Below is a small trained network, with its code and all its weights. Each question gives an input and a class and asks what happens when units are switched off, that is, made to give their printed mean instead of their output.

import numpy as np


def w(rows, s, z=0):
    codes = np.array(rows[::2]) - 128.0
    scale = np.full(codes.shape[1], s)
    scale[-1] = z or s
    return codes * scale


def f(y):
    return y / 2 * (1 + np.tanh(0.7978845608 * (y + 0.044715 * y**3)))


def log_softmax(a):
    a = a - a.max(-1, keepdims=True)
    return a - np.log(np.exp(a).sum(-1, keepdims=True))


def net(x, mask):
    res = np.array(x, float).reshape(1, 6) / 4 @ E
    y = f(res @ A[0][:, :-1].T + A[0][:, -1])
    res = res + np.where(mask, y, B[0][:, -1]) @ B[0][:, :-1]
    return log_softmax(res[-1] @ U[:, :-1].T + U[:, -1])


A, B = {}, {}
E = w([
[127,128,129,129,130,129],'x0',
[59,161,159,52,204,216],'x1',
[211,246,113,142,69,166],'x2',
[108,130,139,124,113,126],'x3',
[120,127,145,134,122,133],'x4',
[206,99,200,33,115,93],'x5',
],0.012)
A[0] = w([
[141,113,148,147,79,88,162],'neuron 0',
[71,170,108,223,86,120,249],'neuron 1',
[209,92,206,46,104,138,220],'neuron 2',
[164,191,110,142,117,168,58],'neuron 3',
[107,36,139,187,147,61,195],'neuron 4',
[170,149,86,199,85,130,188],'neuron 5',
[132,105,128,57,186,138,59],'neuron 6',
[95,130,140,161,138,104,2],'neuron 7',
[174,86,182,62,107,88,142],'neuron 8',
[205,44,228,11,168,117,158],'neuron 9',
[69,116,146,119,180,174,193],'neuron 10',
[130,218,124,83,137,183,32],'neuron 11',
[111,202,169,72,245,231,170],'neuron 12',
[156,232,152,110,148,152,103],'neuron 13',
[114,68,128,170,131,39,193],'neuron 14',
[101,237,124,73,160,126,12],'neuron 15',
[183,171,136,166,83,131,139],'neuron 16',
[208,114,181,41,44,90,175],'neuron 17',
[178,162,129,146,77,126,72],'neuron 18',
[183,101,159,72,96,113,101],'neuron 19',
[151,224,157,115,131,211,109],'neuron 20',
[67,114,99,161,188,216,224],'neuron 21',
],0.012,0.0057)
B[0] = w([
[242,189,131,158,90,180,163],'neuron 0',
[197,165,25,167,64,184,202],'neuron 1',
[154,164,233,97,218,100,225],'neuron 2',
[170,179,75,110,42,161,162],'neuron 3',
[214,60,29,49,103,198,187],'neuron 4',
[126,199,37,147,74,145,192],'neuron 5',
[44,69,190,101,155,89,168],'neuron 6',
[150,90,183,78,153,187,129],'neuron 7',
[171,148,219,91,185,165,193],'neuron 8',
[85,162,226,38,91,173,244],'neuron 9',
[55,67,75,143,215,76,197],'neuron 10',
[248,66,139,66,50,122,172],'neuron 11',
[108,2,130,49,137,132,249],'neuron 12',
[213,136,83,106,79,117,178],'neuron 13',
[232,65,105,43,59,210,180],'neuron 14',
[172,66,150,61,34,197,163],'neuron 15',
[151,193,115,195,155,111,180],'neuron 16',
[193,156,235,196,246,103,224],'neuron 17',
[91,221,178,180,222,47,166],'neuron 18',
[177,136,221,137,176,186,176],'neuron 19',
[245,99,87,136,96,138,192],'neuron 20',
[82,41,59,174,189,89,212],'neuron 21',
],0.0091,0.02)
U = w([
[178,64,28,97,99,145,254],'0',
[234,68,225,75,146,153,190],'1',
[58,31,77,173,254,106,75],'2',
[24,118,234,9,177,115,22],'3',
[113,226,56,232,72,95,74],'4',
[184,224,199,191,233,38,14],'5',
],0.0094,0.0064)

Each question gives the input, the list of numbers given to net, and the class t.
The units are the neurons (one row each of A and B). Each row of codes is followed by its name. A weight is (code - 128) times the scale printed after its matrix; where a second scale follows, it is the last column's (A, B and U).
mask holds one flag per neuron, in row order. A switched-off neuron (its flag False) gives its mean, the last column of its row in B, instead of its output. The means were averaged over made-up inputs and are rounded, as every weight is.
A unit's drop is (log p(t) with every unit on - log p(t) with that unit switched off) / (log p(t) with every unit on - log p(t) with every unit switched off).
The circuit of an input: a set's keep is (log p(t) with only the set's units on - log p(t) with every unit switched off) / (log p(t) with every unit on - log p(t) with every unit switched off). Starting from the 12 units with the biggest drops (on a tie, the unit counted first), units are removed one at a time, each time the one whose removal leaves the highest keep (on an exact tie, the one counted first), for as long as the keep stays at least 0.8.
circuit, biggest first: the units of the circuit, biggest drop first
top k neurons: the k neurons with the biggest drops, biggest first
drop when u is switched off: that unit's drop, to one decimal
input [-3,8,0,-1,8,-1], class 2: circuit, biggest first : [neuron 10; neuron 21]
input [4,0,2,-5,-4,-1], class 4: top neuron : [neuron 12]
input [7,1,1,8,-3,-7], class 0: top 3 neurons : [neuron 1; neuron 17; neuron 18]
input [-4,-3,8,-8,0,1], class 5: top 2 neurons : [neuron 18; neuron 17]
input [3,0,-4,5,-8,0], class 0: top 2 neurons : [neuron 17; neuron 2]
input [8,7,-4,0,-2,0], class 2: top 2 neurons : [neuron 21; neuron 10]
input [-8,1,-7,-7,2,-4], class 2: top 2 neurons : [neuron 21; neuron 10]
input [5,1,-6,-5,4,0], class 2: drop when neuron 0 is switched off : 0.1
input [1,5,0,8,3,6], class 3: drop when neuron 9 is switched off : 0.3
input [8,4,-5,-8,3,1], class 3: drop when neuron 9 is switched off : 0.3
input [2,2,-4,1,8,-8], class 2: drop when neuron 21 is switched off : 0.1
